Each row has a name. Each piece below is followed by the name of the row it came from, unless a question asks for something else. Each question is about the rows just above it.

Columns, left to right: N E D Y
Batas: |  .00 | -.22 | -.04 | -.10 |
gakup: |  .01 |  .00 | -.03 | -.04 |
Dageg: | -.60 |  .62 |  .04 | -.10 |
gom: | -.10 | -.08 | -.14 | -.05 |
tures: |  .03 | -.40 |  .75 |  .14 |
vogo: |  .03 | -.41 |  .75 |  .18 |
pitug: | -.03 | -.02 |  .03 |  .03 |
Munum: | -.13 | -.41 |  .74 |  .18 |
viv: | -.41 |  .18 |  .75 | -.13 |
gan: | -.10 | -.10 |  .03 |  .00 |
After | -.60 |  .62 |, its row goes on with
|  .04 | -.10 |
Which row holds these entries in another order? | -.05 | -.14 | -.08 | -.10 |
gom
Go on from |  .00 | -.03 | to the end of its row.
| -.04 |
Go on from |  .03 | -.40 |  .75 | to the end of its row.
| .14 |
Go on from | -.08 | -.14 | to the end of its row.
| -.05 |
q: | -.13 | -.41 |  .74 |  .18 |
Munum
Put | -.41 | -.13 |  .18 |  .74 | back in order: which row is it?
Munum

Columns, left to right: W A C V B
zazum: | -.02 |  .02 | -.03 |  .02 | -.04 |
Kilug: |  .00 | -.02 |  .21 |  .02 |  .05 |
bam: |  .32 |  .08 |  .23 |  .04 | -.43 |
mebip: |  .32 |  .08 | -.02 |  .04 | -.43 |
regib: | -.14 |  .17 | -.04 | -.13 |  .01 |
soz: |  .01 | -.11 |  .02 |  .00 |  .00 |
por: | -.02 |  .02 |  .00 |  .15 | -.12 |
mifal: |  .00 | -.02 |  .22 |  .02 |  .05 |
Pezof: |  .05 |  .04 | -.07 | -.09 |  .11 |
Sugeb: |  .00 | -.03 |  .17 |  .02 |  .03 |
lako: |  .00 |  .01 | -.02 |  .03 | -.06 |
After |  .00 |  .01 | -.02 |, its row goes on with
|  .03 | -.06 |
Which row holds these entries in another order? | -.12 | -.02 |  .00 |  .02 |  .15 |
por

Columns, left to right: S L G Z J Q K H
tuket: |  .38 |  .18 | -.20 | -.34 | -.14 |  .38 | -.34 | -.47 |
rifu: |  .04 | -.47 | -.20 |  .25 | -.13 |  .04 | -.34 | -.20 |
dol: |  .38 |  .17 | -.19 |  .25 | -.13 |  .04 | -.34 | -.58 |
Go on from | -.20 | -.34 | -.14 |  .38 | to the end of its row.
| -.34 | -.47 |
After | -.47 | -.20 |  .25 |, its row goes on with
| -.13 |  .04 | -.34 | -.20 |
Which row holds these entries in another order? | -.47 | -.34 |  .38 | -.14 | -.34 | -.20 |  .18 |  .38 |
tuket
After | -.20 | -.34 |, its row goes on with
| -.14 |  .38 | -.34 | -.47 |
The rest of the row after | -.20 | -.34 | -.14 |:
|  .38 | -.34 | -.47 |
Go on from | -.19 |  .25 | -.13 |  .04 | -.34 | to the end of its row.
| -.58 |

Columns, left to right: R X F T P
Diro: | -.02 | -.12 | -.02 | -.02 | -.47 |
sipot: |  .02 | -.51 |  .02 | -.22 |  .31 |
Rateb: |  .00 | -.04 |  .05 | -.15 | -.18 |
dige: | .09 | .51 | .04 | .16 | .21 |
tari: |  .03 | -.45 |  .06 | -.06 | -.15 |
Tozop: | -.04 |  .52 |  .04 |  .16 |  .20 |
vode: | -.01 |  .51 |  .04 |  .16 |  .21 |
sar: |  .01 | -.04 |  .05 | -.15 | -.18 |
Tato: |  .04 |  .16 |  .19 |  .52 | -.04 |
Which column holds | -.15 |  .20 | top down?
P
The rest of the row after |  .02 | -.51 |  .02 |:
| -.22 |  .31 |
Which row holds these entries in another order? |  .03 | -.45 | -.15 |  .06 | -.06 |
tari
| -.04 |  .04 |  .16 |  .20 |  .52 | is which row reordered?
Tozop
| -.22 | -.15 |  .16 | is in which column, read top down?
T

Columns, left to right: fibo fak lerul Litan
Buz: |  .05 | -.56 | -.06 |  .08 |
zuvum: |  .00 |  .07 | -.78 | -.01 |
Gimi: |  .09 | -.02 | -.08 | -.20 |
vad: | -.07 |  .34 | -.18 |  .15 |
tulat: |  .22 |  .04 |  .03 | -.10 |
Rem: |  .14 | -.03 |  .02 | -.03 |
fuzir: | -.06 | -.08 |  .16 |  .03 |
gos: |  .14 |  .02 | -.03 | -.02 |
The rest of the row after |  .05 | -.56 | -.06 |:
| .08 |
| -.03 | -.02 |  .02 |  .14 | is which row reordered?
gos

Columns, left to right: pagi Kiv Mur keb nagu fuv galos
Sabap: | -.12 | -.50 |  .11 |  .01 |  .37 |  .07 | -.05 |
Luv: | -.09 |  .12 |  .02 | -.12 |  .10 |  .05 | -.08 |
namas: |  .33 | -.27 |  .01 |  .10 |  .10 |  .05 | -.09 |
pugep: | -.09 |  .12 |  .02 | -.03 |  .35 |  .18 | -.16 |
kel: | -.44 |  .05 |  .00 | -.12 |  .10 |  .05 | -.09 |
Zot: |  .33 | -.27 |  .01 |  .10 |  .10 |  .05 |  .00 |
vus: |  .37 |  .13 |  .00 |  .08 | -.24 | -.13 |  .18 |
tilek: | -.14 |  .66 | -.11 | -.10 | -.41 | -.12 |  .06 |
Tumel: |  .18 | -.05 |  .02 |  .05 | -.04 | -.04 |  .06 |
Ruta: | -.22 |  .13 | -.07 | -.06 |  .01 |  .10 | -.12 |
| -.09 |  .33 | -.09 | -.44 |  .33 |  .37 | -.14 |  .18 | is in which column, read top down?
pagi
Which column holds this, read top down? | -.13 | -.12 | -.04 |
fuv
The rest of the row after | -.03 |  .35 |  .18 |:
| -.16 |

Columns, left to right: dopuz Mudo dilol Bos mavav Mivi Movoz
ridi: |  .04 | -.26 | -.57 | -.11 | -.33 |  .03 |  .03 |
boz: |  .01 |  .04 |  .03 | -.25 |  .03 |  .03 |  .04 |
sem: | -.11 |  .04 |  .03 | -.25 |  .03 | -.57 | -.33 |
vabub: | -.33 | -.56 |  .03 | -.25 |  .03 |  .01 |  .04 |
| -.11 | -.33 | is in which column, read top down?
dopuz
|  .03 |  .04 |  .01 |  .04 |  .03 | -.25 |  .03 | is which row reordered?
boz
Which column holds | -.25 | -.25 | -.25 | top down?
Bos
|  .03 | -.57 | -.33 | -.11 |  .04 |  .03 | -.25 | is which row reordered?
sem
The rest of the row after | -.26 | -.57 |:
| -.11 | -.33 |  .03 |  .03 |

Columns, left to right: dekas garo lav zego desot Tevo Zaz
biz: |  .50 | -.52 |  .49 | -.30 | -.21 | -.49 | -.36 |
Damef: | -.36 | -.30 |  .49 |  .50 | -.22 | -.52 | -.49 |
rad: | -.35 | -.30 | -.22 | -.52 |  .50 | -.49 |  .49 |
Go on from | -.52 |  .49 | -.30 | -.21 | to the end of its row.
| -.49 | -.36 |
Put | -.30 | -.22 | -.52 |  .50 | -.49 |  .49 | -.35 | back in order: which row is it?
rad
Which column holds this, read top down? | -.21 | -.22 |
desot
Put |  .50 | -.22 | -.52 | -.49 | -.36 | -.30 |  .49 | back in order: which row is it?
Damef
| -.52 | -.49 | -.36 | -.30 | -.22 |  .49 |  .50 | is which row reordered?
Damef

Columns, left to right: timid kod Rugo zat fanov
kovut: | -.25 | -.43 | -.46 |  .06 |  .25 |
Sesat: | -.54 |  .43 | -.17 |  .50 | -.04 |
pevib: | -.23 | -.43 | -.47 |  .06 |  .25 |
gikos: | -.16 | -.55 | -.46 |  .06 |  .25 |
After | -.54 |  .43 |, its row goes on with
| -.17 |  .50 | -.04 |
Which column holds this, read top down? | -.43 |  .43 | -.43 |
kod
| .06 | .50 | .06 | is in which column, read top down?
zat
After | -.25 | -.43 | -.46 |, its row goes on with
| .06 | .25 |
| .50 | .06 | is in which column, read top down?
zat
|  .25 | -.04 |  .25 | is in which column, read top down?
fanov
After | -.23 | -.43 |, its row goes on with
| -.47 |  .06 |  .25 |

Columns, left to right: sugum Roke fezaf Gezi dor tuzug
nutu: | -.49 |  .44 | -.17 |  .06 | -.03 |  .02 |
vuz: | -.24 | -.11 |  .32 |  .01 | -.42 |  .74 |
Tev: | -.47 | -.42 | -.29 | -.70 |  .05 | -.02 |
Vari: | -.24 | -.11 |  .32 | -.25 | -.42 |  .74 |
Nam: | -.25 |  .73 |  .32 | -.42 | -.24 | -.11 |
sopen: |  .06 | -.01 |  .04 | -.10 | -.01 | -.02 |
The rest of the row after | -.42 | -.24 |:
| -.11 |
| -.70 | -.25 | is in which column, read top down?
Gezi
Which column holds | -.24 | -.47 | -.24 | top down?
sugum
| -.42 | -.25 | -.24 | -.11 |  .32 |  .74 | is which row reordered?
Vari
The rest of the row after | -.29 | -.70 |:
|  .05 | -.02 |

